Below are the code and all the weights of a small trained network. Each question names an input and a target symbol and asks about switching units off, where a switched-off unit gives its printed mean instead of its output.

import numpy as np


def w(rows, s, z=0):
    codes = np.array(rows[::2]) - 128.0
    scale = np.full(codes.shape[1], s)
    scale[-1] = z or s
    return codes * scale


def norm(h):
    return h / np.sqrt((h * h).mean(-1, keepdims=True) + 1e-5)


def f(y):
    return y / 2 * (1 + np.tanh(0.7978845608 * (y + 0.044715 * y**3)))


def softmax(a):
    e = np.exp(a - a.max(-1, keepdims=True))
    return e / e.sum(-1, keepdims=True)


def log_softmax(a):
    a = a - a.max(-1, keepdims=True)
    return a - np.log(np.exp(a).sum(-1, keepdims=True))


def net(x, mask):
    ids = ['ΔΘΦΨαγεζημξπτω'.index(c) for c in x.split()]
    T = len(ids)
    res = E[ids] + P[:T]
    u = 0
    for l in range(3):
        q, k, v = (norm(res) @ M[l].T for M in (Q, K, V))
        z = softmax(np.where(np.tri(T) > 0, q @ k.T / 4**0.5, -1e9)) @ v
        res = res + np.where(mask[u], z, O[l][:, -1]) @ O[l][:, :-1]
        u += 1
        y = f(norm(res) @ A[l][:, :-1].T + A[l][:, -1])
        res = res + np.where(mask[u : u + 4], y, B[l][:, -1]) @ B[l][:, :-1]
        u += 4
    return log_softmax(norm(res)[-1] @ U[:, :-1].T + U[:, -1])


Q, K, V, O, A, B = {}, {}, {}, {}, {}, {}
E = w([
[77,172,108,84,92,104,138,166,129,146,114,178],'Δ',
[83,140,167,95,69,86,133,172,151,159,64,156],'Θ',
[212,96,128,82,99,131,196,104,55,144,161,36],'Φ',
[212,197,151,68,133,175,183,57,126,127,68,147],'Ψ',
[166,211,141,67,136,205,181,61,159,128,106,194],'α',
[44,144,119,127,74,61,139,141,138,111,158,174],'γ',
[49,190,153,125,126,49,159,151,95,128,136,109],'ε',
[116,179,135,105,134,77,168,204,145,175,141,169],'ζ',
[98,176,135,204,82,128,161,148,149,143,110,164],'η',
[204,171,136,107,141,114,157,31,144,111,115,196],'μ',
[126,134,187,143,149,164,39,101,43,147,109,157],'ξ',
[138,174,118,163,83,131,106,167,143,103,137,162],'π',
[141,87,162,190,159,112,106,138,118,107,151,129],'τ',
[78,48,236,2,147,82,147,82,204,155,220,199],'ω',
],0.0075)
P = w([
[103,66,15,125,245,139,106,179,132,2,64,115],'0',
[161,116,23,157,182,56,109,173,88,88,43,213],'1',
[157,146,75,165,169,69,115,173,122,113,52,184],'2',
[150,153,99,143,129,77,126,164,103,119,92,192],'3',
[149,169,123,139,113,87,140,157,109,129,106,181],'4',
[141,178,138,133,96,91,150,152,111,139,129,174],'5',
[133,181,157,129,82,99,158,140,121,143,145,166],'6',
[138,188,168,114,64,104,173,129,127,154,158,154],'7',
[127,201,182,99,51,116,177,122,136,168,179,130],'8',
[134,189,181,88,39,124,187,102,130,165,188,131],'9',
[140,170,176,78,25,137,193,70,126,176,203,134],'10',
],0.0048)
Q[0] = w([
[61,114,141,125,75,142,125,139,127,127,148,109],'L0H1',
[161,140,163,92,97,143,164,73,61,150,158,134],'L0H1',
[142,220,199,85,8,98,207,147,122,186,169,215],'L0H1',
[105,170,114,199,134,112,129,203,97,126,103,132],'L0H1',
],0.011)
K[0] = w([
[84,163,188,108,141,110,131,185,104,154,187,111],'L0H1',
[147,164,197,82,33,166,172,68,128,254,147,134],'L0H1',
[160,180,197,151,90,121,127,106,131,153,191,136],'L0H1',
[228,126,161,210,151,116,81,210,99,96,103,162],'L0H1',
],0.0083)
V[0] = w([
[182,118,110,173,30,210,36,140,111,71,118,137],'L0H1',
[51,120,100,214,92,170,176,92,76,168,28,87],'L0H1',
[133,164,96,255,248,177,182,175,137,135,170,145],'L0H1',
[73,96,192,110,182,95,110,15,16,40,85,138],'L0H1',
],0.0043)
O[0] = w([
[157,163,154,70,52,17,126,113,236,54,85,116,52],'L0H1',
[101,199,247,142,89,104,180,63,58,61,170,222,42],'L0H1',
[193,142,175,91,4,157,59,122,78,128,199,102,2],'L0H1',
[92,229,251,166,207,148,122,200,177,164,158,88,149],'L0H1',
],0.0044,0.0016)
A[0] = w([
[184,127,159,107,168,82,177,132,44,71,141,31,118],'L0N1',
[141,92,185,93,96,97,137,166,94,162,226,75,152],'L0N2',
[102,74,45,191,123,121,91,82,28,210,83,105,5],'L0N3',
[173,3,204,241,150,67,127,155,155,88,220,93,32],'L0N4',
],0.0056,0.0031)
B[0] = w([
[204,80,69,107,115,128,162,251,117,176,97,137,253],'L0N1',
[92,90,116,140,34,168,172,100,170,139,133,142,236],'L0N2',
[159,111,150,139,99,123,216,236,168,137,144,75,159],'L0N3',
[220,79,189,218,166,140,89,164,182,62,237,254,150],'L0N4',
],0.0058,0.0026)
Q[1] = w([
[71,83,100,117,96,88,254,140,159,135,53,183],'L1H1',
[106,101,144,115,45,108,70,156,163,161,212,87],'L1H1',
[189,139,216,41,184,206,72,62,128,98,106,71],'L1H1',
[40,54,141,138,86,96,72,179,52,116,138,177],'L1H1',
],0.0096)
K[1] = w([
[102,132,119,127,97,129,237,76,159,118,166,91],'L1H1',
[215,46,218,224,111,65,100,129,201,172,158,210],'L1H1',
[108,139,106,137,114,159,42,207,53,74,86,162],'L1H1',
[132,155,107,202,144,2,144,59,138,240,195,188],'L1H1',
],0.0079)
V[1] = w([
[170,185,58,81,111,160,59,83,110,220,69,51],'L1H1',
[138,186,58,150,175,70,105,120,147,153,221,67],'L1H1',
[162,54,127,159,142,114,91,98,198,147,232,253],'L1H1',
[144,110,154,33,158,196,116,218,163,216,155,219],'L1H1',
],0.0047)
O[1] = w([
[127,105,149,197,170,2,118,117,110,135,203,98,78],'L1H1',
[107,201,161,156,129,102,107,137,157,159,137,35,71],'L1H1',
[58,180,149,188,115,136,153,138,146,125,16,124,102],'L1H1',
[86,145,192,137,120,129,171,137,98,26,121,125,254],'L1H1',
],0.0064,0.0042)
A[1] = w([
[173,166,69,89,169,229,140,102,155,120,125,122,3],'L1N1',
[101,124,152,103,154,118,87,87,48,211,132,171,191],'L1N2',
[58,149,170,140,2,130,128,185,120,154,71,110,192],'L1N3',
[94,126,156,146,201,86,145,196,209,229,102,55,64],'L1N4',
],0.0061,0.0032)
B[1] = w([
[99,154,70,254,109,16,89,105,94,115,55,56,126],'L1N1',
[29,241,135,211,198,161,121,139,16,77,106,130,179],'L1N2',
[225,161,79,122,130,102,135,175,63,176,188,151,254],'L1N3',
[101,161,21,189,97,137,39,77,145,153,193,237,136],'L1N4',
],0.0045,0.0065)
Q[2] = w([
[172,166,115,194,138,197,163,128,201,117,158,106],'L2H1',
[81,71,153,43,22,151,117,223,123,240,163,166],'L2H1',
[160,149,156,181,102,130,11,108,93,193,181,73],'L2H1',
[1,207,42,104,89,88,146,238,122,100,116,209],'L2H1',
],0.0091)
K[2] = w([
[112,93,150,120,103,142,87,178,220,77,129,134],'L2H1',
[128,123,160,160,90,76,196,104,117,246,137,192],'L2H1',
[113,152,146,166,149,60,32,179,83,103,151,177],'L2H1',
[101,146,130,109,149,153,189,65,145,181,155,135],'L2H1',
],0.011)
V[2] = w([
[193,90,221,114,140,156,122,152,86,254,70,126],'L2H1',
[61,175,105,116,54,222,185,52,17,149,176,114],'L2H1',
[188,144,87,65,163,83,145,105,49,134,99,7],'L2H1',
[35,8,155,121,126,194,70,55,149,176,187,74],'L2H1',
],0.0046)
O[2] = w([
[64,193,15,107,181,139,137,79,76,105,162,23,148],'L2H1',
[205,137,143,163,231,110,29,145,141,80,43,102,146],'L2H1',
[172,152,98,253,71,160,131,146,130,156,135,2,141],'L2H1',
[141,224,136,109,102,64,120,211,32,89,129,191,2],'L2H1',
],0.0049,0.0081)
A[2] = w([
[121,146,254,120,142,162,96,95,74,84,175,101,98],'L2N1',
[185,198,189,39,96,136,89,112,189,192,224,129,2],'L2N2',
[188,145,79,46,47,21,47,77,216,85,136,36,29],'L2N3',
[96,177,58,118,150,104,159,118,100,140,95,127,61],'L2N4',
],0.0091,0.0077)
B[2] = w([
[123,144,99,152,168,153,59,226,100,110,119,127,252],'L2N1',
[144,184,228,70,142,121,97,59,158,163,158,91,198],'L2N2',
[172,210,36,180,164,34,147,111,231,3,152,129,199],'L2N3',
[111,99,158,119,73,104,59,161,140,91,150,116,191],'L2N4',
],0.012,0.0023)
U = w([
[149,95,221,203,143,15,174,136,116,142,51,116,68],'Δ',
[248,130,79,104,87,174,68,41,28,109,146,183,28],'Θ',
[29,132,148,214,159,162,194,45,112,98,114,59,116],'Φ',
[186,77,75,104,134,174,189,162,110,158,220,76,207],'Ψ',
[202,73,214,186,105,210,125,170,212,74,191,183,11],'α',
[94,215,114,128,59,135,151,145,173,155,20,90,96],'γ',
[160,182,66,131,148,69,147,120,204,54,143,109,175],'ε',
[134,180,137,145,214,167,78,183,60,94,122,79,168],'ζ',
[125,43,80,128,144,146,11,131,254,200,95,79,16],'η',
[165,160,204,60,149,123,105,98,167,175,179,100,252],'μ',
[77,85,151,101,36,95,86,122,94,59,168,90,163],'ξ',
[102,160,96,199,83,69,116,122,118,231,185,183,85],'π',
[13,88,71,32,231,118,179,106,149,126,117,167,117],'τ',
[166,209,170,73,77,23,194,200,48,100,126,184,10],'ω',
],0.0073,0.0028)

Each question gives the input, a string of symbols that net reads in full, and the target symbol t.
The units are the heads (4 rows each of Q, K, V and O) and the neurons (one row each of A and B). Each row of codes is followed by its name. A weight is (code - 128) times the scale printed after its matrix; where a second scale follows, it is the last column's (O, A, B and U).
mask holds one flag per unit, layer by layer, with each layer's heads first. A switched-off unit (its flag False) gives its mean, the last column of its rows in O or B, instead of its output. The means were averaged over made-up inputs and are rounded, as every weight is.
A unit's drop is (log p(t) with every unit on - log p(t) with that unit switched off) / (log p(t) with every unit on - log p(t) with every unit switched off).
The circuit of an input: a set's keep is (log p(t) with only the set's units on - log p(t) with every unit switched off) / (log p(t) with every unit on - log p(t) with every unit switched off). Starting from the 12 units with the biggest drops (on a tie, the unit counted first), units are removed one at a time, each time the one whose removal leaves the highest keep (on an exact tie, the one counted first), for as long as the keep stays at least 0.8.
units of the circuit, in order: the units of the circuit, biggest drop first
unit that matters most: the unit with the biggest drop
top k neurons: the k neurons with the biggest drops, biggest first
top k neurons in layer l: the k neurons of layer l with the biggest drops, biggest first
input Θ ζ Θ α, target Θ: units of the circuit, in order => [L1H1, L1N1, L0N1, L2N3]
input Θ Φ Θ Θ ζ Δ, target Ψ: top neuron in layer 0 => [L0N3]
input γ Θ Θ, target η: units of the circuit, in order => [L2H1, L2N4, L1H1, L0N4]
input ξ ω Φ Θ, target ω: units of the circuit, in order => [L0N1, L2H1]
input Θ ξ ε π Θ Θ Φ μ, target Θ: top 2 neurons => [L1N1, L0N4]
input Φ Φ α, target Φ: units of the circuit, in order => [L0N1, L2H1, L1N1, L1N3]
input Θ Θ Θ Θ ω Θ τ α ω, target τ: units of the circuit, in order => [L0H1, L2H1]
input τ Φ Θ Φ Φ Φ Θ ω, target τ: units of the circuit, in order => [L0N1, L0H1, L2H1]
input ε ξ Ψ Φ Θ Φ τ Φ η, target γ: units of the circuit, in order => [L0H1, L1H1, L0N4]
input Θ Φ Δ Δ, target ξ: top 2 neurons => [L2N4, L0N2]
input Δ Ψ Φ Ψ Θ ζ ε, target Ψ: units of the circuit, in order => [L0N3, L0H1]
input ζ Θ τ Δ Θ ζ, target Ψ: top 2 neurons => [L0N3, L1N3]
input Θ Θ ζ Θ ζ τ Φ π, target γ: units of the circuit, in order => [L1H1, L0N1]
input ζ Θ ξ Φ Θ Θ ε ε ζ, target Ψ: units of the circuit, in order => [L0H1]
input ε ξ μ Θ η ε π Φ τ ξ ζ, target γ: units of the circuit, in order => [L1H1, L0H1, L0N4]
input τ Φ α Δ Θ, target Δ: top 2 neurons => [L0N1, L0N2]
input ξ γ α Θ Θ Φ Θ, target ξ: top 4 neurons => [L2N4, L0N2, L1N1, L0N1]
input Φ Θ Θ Θ ζ Θ Θ Ψ ζ μ Θ, target π: top 2 neurons => [L1N4, L0N1]
input ξ Θ Φ Θ Θ Φ η Θ Φ π Ψ, target ξ: top 2 neurons => [L1N1, L2N4]
input Φ γ η μ γ, target π: unit that matters most => L1H1
input Θ Θ η Φ ζ, target Θ: units of the circuit, in order => [L0H1, L0N1]
input α Δ ξ Θ ε Φ Θ Θ ξ Θ ζ, target μ: top 2 neurons => [L2N2, L0N4]
input π Φ Φ μ Θ Θ ζ τ Ψ γ Θ, target η: top 2 neurons => [L0N2, L2N4]
input μ μ τ ξ ζ ξ Ψ, target μ: top 3 neurons => [L2N2, L0N4, L1N4]
input Φ Θ α Θ Θ Θ τ Θ Φ γ, target η: top 2 neurons => [L0N1, L1N3]
input τ Θ Θ Θ α, target τ: top 2 neurons => [L0N4, L1N3]
input ε π γ μ ε, target π: unit that matters most => L1H1
input γ Φ π Θ Φ Θ Θ ζ Φ ε, target Ψ: top 3 neurons => [L0N3, L0N1, L2N1]
